Below is a small trained network, with its code and all its weights. Each question gives an input and a class and asks what happens when units are switched off, that is, made to give their printed mean instead of their output.

import numpy as np


def w(rows, s, z=0):
    codes = np.array(rows[::2]) - 128.0
    scale = np.full(codes.shape[1], s)
    scale[-1] = z or s
    return codes * scale


def norm(h):
    return h / np.sqrt((h * h).mean(-1, keepdims=True) + 1e-5)


def f(y):
    return np.maximum(y, 0)


def log_softmax(a):
    a = a - a.max(-1, keepdims=True)
    return a - np.log(np.exp(a).sum(-1, keepdims=True))


def net(x, mask):
    res = np.array(x, float).reshape(1, 8) / 4 @ E
    u = 0
    for l in range(2):
        y = f(norm(res) @ A[l][:, :-1].T + A[l][:, -1])
        res = res + np.where(mask[u : u + 6], y, B[l][:, -1]) @ B[l][:, :-1]
        u += 6
    return log_softmax(norm(res)[-1] @ U[:, :-1].T + U[:, -1])


A, B = {}, {}
E = w([
[42,70,150,110,108,156,115,119,146,168,133,185],'x0',
[136,105,74,128,150,167,102,84,167,176,144,133],'x1',
[186,17,135,100,78,159,151,63,156,176,163,123],'x2',
[98,166,253,175,96,155,170,140,152,92,44,155],'x3',
[140,117,199,20,137,121,77,112,99,168,108,57],'x4',
[87,114,127,211,153,108,161,128,209,94,68,198],'x5',
[100,98,147,40,137,114,81,136,97,160,156,141],'x6',
[51,152,154,109,50,159,165,166,74,92,201,171],'x7',
],0.0044)
A[0] = w([
[188,13,74,100,114,253,196,107,134,125,173,112,104],'0.n0',
[233,168,23,125,198,55,95,166,42,146,174,105,55],'0.n1',
[221,89,103,96,51,122,221,97,186,219,182,74,103],'0.n2',
[189,111,145,149,106,139,132,41,117,184,228,143,15],'0.n3',
[156,133,206,144,189,39,126,48,168,223,59,41,2],'0.n4',
[109,161,88,186,132,119,147,99,250,159,147,203,16],'0.n5',
],0.0042,0.0018)
B[0] = w([
[152,123,86,118,69,153,108,72,47,157,159,164,239],'0.n0',
[173,141,96,73,138,98,198,142,180,61,190,102,254],'0.n1',
[145,86,124,172,101,184,98,118,51,140,145,175,245],'0.n2',
[168,92,93,155,127,103,188,121,107,151,167,162,189],'0.n3',
[197,145,151,121,221,253,81,103,105,103,99,88,236],'0.n4',
[103,163,84,157,132,125,72,139,138,161,123,202,212],'0.n5',
],0.0065,0.0038)
A[1] = w([
[53,168,108,197,159,109,115,69,227,168,133,187,78],'1.n0',
[3,126,219,46,78,85,70,99,120,201,172,86,48],'1.n1',
[217,90,195,107,175,154,117,94,129,105,41,75,63],'1.n2',
[85,123,104,188,118,119,90,123,213,176,126,171,8],'1.n3',
[184,164,79,134,140,45,102,189,133,117,202,48,11],'1.n4',
[131,189,88,122,97,59,174,158,111,32,151,103,252],'1.n5',
],0.0054,0.0013)
B[1] = w([
[87,83,44,206,105,28,115,203,203,82,91,192,222],'1.n0',
[43,121,175,64,184,48,80,238,76,222,82,91,198],'1.n1',
[136,174,176,221,156,190,65,151,176,175,124,64,254],'1.n2',
[139,114,61,117,167,69,105,196,61,53,42,161,191],'1.n3',
[90,97,105,56,186,134,253,37,211,93,112,152,218],'1.n4',
[120,158,200,94,94,119,189,82,166,95,122,58,239],'1.n5',
],0.0061,0.0045)
U = w([
[157,170,75,17,184,63,254,70,222,34,212,50,56],'0',
[65,192,216,194,42,103,209,184,164,66,96,100,3],'1',
[33,94,219,37,146,63,78,217,87,187,112,105,140],'2',
[188,43,74,113,22,169,102,70,68,199,230,179,217],'3',
[218,145,204,182,212,204,42,118,193,172,75,52,119],'4',
[61,88,59,208,128,55,113,203,204,70,68,218,246],'5',
],0.0056,0.0017)

Each question gives the input, the list of numbers given to net, and the class t.
The units are the neurons (one row each of A and B). Each row of codes is followed by its name. A weight is (code - 128) times the scale printed after its matrix; where a second scale follows, it is the last column's (A, B and U).
mask holds one flag per neuron, layer by layer. A switched-off neuron (its flag False) gives its mean, the last column of its row in B, instead of its output. The means were averaged over made-up inputs and are rounded, as every weight is.
A unit's drop is (log p(t) with every unit on - log p(t) with that unit switched off) / (log p(t) with every unit on - log p(t) with every unit switched off).
The circuit of an input: a set's keep is (log p(t) with only the set's units on - log p(t) with every unit switched off) / (log p(t) with every unit on - log p(t) with every unit switched off). Starting from all 12 units, units are removed one at a time, each time the one whose removal leaves the highest keep (on an exact tie, the one counted first), for as long as the keep stays at least 0.8.
circuit, biggest first: the units of the circuit, biggest drop first
top k neurons: the k neurons with the biggest drops, biggest first
k most important neurons of layer l: the k neurons of layer l with the biggest drops, biggest first
drop when u is switched off: that unit's drop, to one decimal
input [3,-6,5,3,-2,2,0,-5], class 4: top 2 neurons => (0.n4 1.n2)
input [-2,4,0,-1,0,-3,7,6], class 2: circuit, biggest first => (1.n1)
input [2,-7,2,-3,0,-4,-1,8], class 2: circuit, biggest first => (1.n1 0.n1)
input [-1,-7,6,8,2,6,-6,-5], class 4: circuit, biggest first => (0.n4 1.n2)
input [-1,8,-5,5,-2,-3,2,5], class 2: 4 most important neurons of layer 0 => (0.n1 0.n4 0.n5 0.n3)
input [-3,8,-6,-6,4,3,-3,-4], class 0: top 2 neurons => (0.n1 1.n4)
input [-4,7,1,6,3,-6,-3,5], class 3: 2 most important neurons of layer 1 => (1.n2 1.n5)
input [-6,6,-8,-3,-3,4,-1,5], class 0: 2 most important neurons of layer 1 => (1.n5 1.n4)
input [2,8,-3,-6,1,2,2,7], class 2: 4 most important neurons of layer 0 => (0.n4 0.n2 0.n1 0.n5)
input [-6,-6,6,0,-1,-3,1,-2], class 3: top 2 neurons => (0.n2 0.n0)
input [8,8,-5,5,2,-5,-6,7], class 2: top 2 neurons => (1.n1 0.n5)
input [2,3,-4,-2,-5,-4,-8,-2], class 0: 2 most important neurons of layer 0 => (0.n1 0.n2)
input [-5,-5,3,4,1,-3,7,-1], class 4: top 2 neurons => (1.n2 0.n4)
input [-3,6,-3,-5,3,3,-3,-4], class 0: circuit, biggest first => (0.n1)
input [-2,-8,7,7,8,5,8,-3], class 4: drop when 1.n2 is switched off => 0.3
input [-3,-8,-6,1,2,-8,4,-2], class 0: drop when 0.n1 is switched off => 0.2
input [5,-6,-8,-8,-2,-1,-7,-1], class 0: drop when 1.n4 is switched off => 0.0
input [1,-5,1,-3,2,0,7,-5], class 4: drop when 0.n4 is switched off => 0.6
